Here is a tiny trained network, its code and every weight. The questions are about switching its units off for an input and a class, where a switched-off unit gives its printed mean instead of its output.

import numpy as np


def w(rows, s, z=0):
    codes = np.array(rows[::2]) - 128.0
    scale = np.full(codes.shape[1], s)
    scale[-1] = z or s
    return codes * scale


def f(y):
    return y / 2 * (1 + np.tanh(0.7978845608 * (y + 0.044715 * y**3)))


def log_softmax(a):
    a = a - a.max(-1, keepdims=True)
    return a - np.log(np.exp(a).sum(-1, keepdims=True))


def net(x, mask):
    res = np.array(x, float).reshape(1, 4) / 4 @ E
    y = f(res @ A[0][:, :-1].T + A[0][:, -1])
    res = res + np.where(mask, y, B[0][:, -1]) @ B[0][:, :-1]
    return log_softmax(res[-1] @ U[:, :-1].T + U[:, -1])


A, B = {}, {}
E = w([
[63,92,130,243,194],'x0',
[179,253,148,147,194],'x1',
[125,127,129,129,128],'x2',
[2,217,195,126,59],'x3',
],0.0082)
A[0] = w([
[197,93,141,131,114,78],'neuron 0',
[112,107,162,213,163,85],'neuron 1',
[61,87,110,204,174,118],'neuron 2',
[144,252,126,174,204,138],'neuron 3',
[139,116,138,38,103,66],'neuron 4',
[183,44,86,93,90,164],'neuron 5',
[70,182,111,96,75,129],'neuron 6',
[148,122,74,143,128,67],'neuron 7',
[119,152,190,160,69,66],'neuron 8',
[169,58,131,111,145,126],'neuron 9',
[151,109,49,148,144,168],'neuron 10',
[163,187,116,101,130,79],'neuron 11',
[104,94,188,108,176,254],'neuron 12',
[88,91,97,112,113,185],'neuron 13',
[89,110,205,133,78,214],'neuron 14',
[183,123,113,121,177,227],'neuron 15',
[122,166,102,113,171,36],'neuron 16',
[179,117,103,126,161,79],'neuron 17',
[113,123,124,104,156,163],'neuron 18',
[84,66,118,116,108,95],'neuron 19',
],0.013,0.0071)
B[0] = w([
[95,160,193,160,191,161],'neuron 0',
[224,154,222,59,107,183],'neuron 1',
[248,150,171,71,197,213],'neuron 2',
[45,30,78,69,158,250],'neuron 3',
[227,84,231,71,179,165],'neuron 4',
[121,160,116,113,182,233],'neuron 5',
[71,196,153,141,172,197],'neuron 6',
[69,122,218,166,154,136],'neuron 7',
[46,137,162,147,177,161],'neuron 8',
[60,192,117,165,176,190],'neuron 9',
[88,184,125,126,151,193],'neuron 10',
[112,79,166,55,155,160],'neuron 11',
[127,182,73,60,115,199],'neuron 12',
[77,114,85,77,185,175],'neuron 13',
[108,185,95,145,174,212],'neuron 14',
[125,181,103,103,189,226],'neuron 15',
[64,11,183,164,191,127],'neuron 16',
[80,129,135,188,188,168],'neuron 17',
[149,137,110,143,84,142],'neuron 18',
[94,2,101,114,205,162],'neuron 19',
],0.0078,0.011)
U = w([
[105,187,41,83,139,253],'0',
[62,56,74,94,159,106],'1',
[162,157,206,85,148,137],'2',
[65,202,128,209,166,84],'3',
[115,166,6,139,103,163],'4',
[132,123,102,168,78,63],'5',
[143,102,123,168,70,64],'6',
],0.012,0.0065)

Each question gives the input, the list of numbers given to net, and the class t.
The units are the neurons (one row each of A and B). Each row of codes is followed by its name. A weight is (code - 128) times the scale printed after its matrix; where a second scale follows, it is the last column's (A, B and U).
mask holds one flag per neuron, in row order. A switched-off neuron (its flag False) gives its mean, the last column of its row in B, instead of its output. The means were averaged over made-up inputs and are rounded, as every weight is.
A unit's drop is (log p(t) with every unit on - log p(t) with that unit switched off) / (log p(t) with every unit on - log p(t) with every unit switched off).
The circuit of an input: a set's keep is (log p(t) with only the set's units on - log p(t) with every unit switched off) / (log p(t) with every unit on - log p(t) with every unit switched off). Starting from the 12 units with the biggest drops (on a tie, the unit counted first), units are removed one at a time, each time the one whose removal leaves the highest keep (on an exact tie, the one counted first), for as long as the keep stays at least 0.8.
circuit, biggest first: the units of the circuit, biggest drop first
unit that matters most: the unit with the biggest drop
k most important neurons: the k neurons with the biggest drops, biggest first
drop when u is switched off: that unit's drop, to one decimal
input [5,6,2,3], class 1: unit that matters most	neuron 3
input [5,3,2,-3], class 2: 2 most important neurons	(neuron 1; neuron 2)
input [6,1,1,-8], class 3: 3 most important neurons	(neuron 9; neuron 17; neuron 10)
input [6,-6,-5,-8], class 3: circuit, biggest first	(neuron 9; neuron 3)
input [6,-5,8,7], class 0: 2 most important neurons	(neuron 14; neuron 12)
input [-1,-4,1,6], class 3: circuit, biggest first	(neuron 3; neuron 6)
input [5,-4,-6,-3], class 0: 2 most important neurons	(neuron 4; neuron 3)
input [-5,7,4,-8], class 3: 2 most important neurons	(neuron 17; neuron 0)
input [-5,8,-2,4], class 1: circuit, biggest first	(neuron 3; neuron 11)
input [6,5,-5,-6], class 2: 3 most important neurons	(neuron 1; neuron 2; neuron 14)
input [7,-6,-4,0], class 2: 2 most important neurons	(neuron 2; neuron 1)
input [4,5,1,-2], class 1: 2 most important neurons	(neuron 3; neuron 14)
input [-8,6,-6,2], class 2: 2 most important neurons	(neuron 4; neuron 11)
input [6,-4,4,1], class 2: unit that matters most	neuron 2
input [-6,8,-4,-8], class 1: 3 most important neurons	(neuron 3; neuron 11; neuron 16)
input [-1,-5,-4,8], class 3: 2 most important neurons	(neuron 6; neuron 3)
input [-7,2,5,-8], class 3: drop when neuron 17 is switched off	0.3
input [-7,7,-6,5], class 1: drop when neuron 2 is switched off	0.1
input [7,-1,2,-6], class 2: drop when neuron 11 is switched off	0.0
input [7,-1,-6,-7], class 2: circuit, biggest first	(neuron 2)
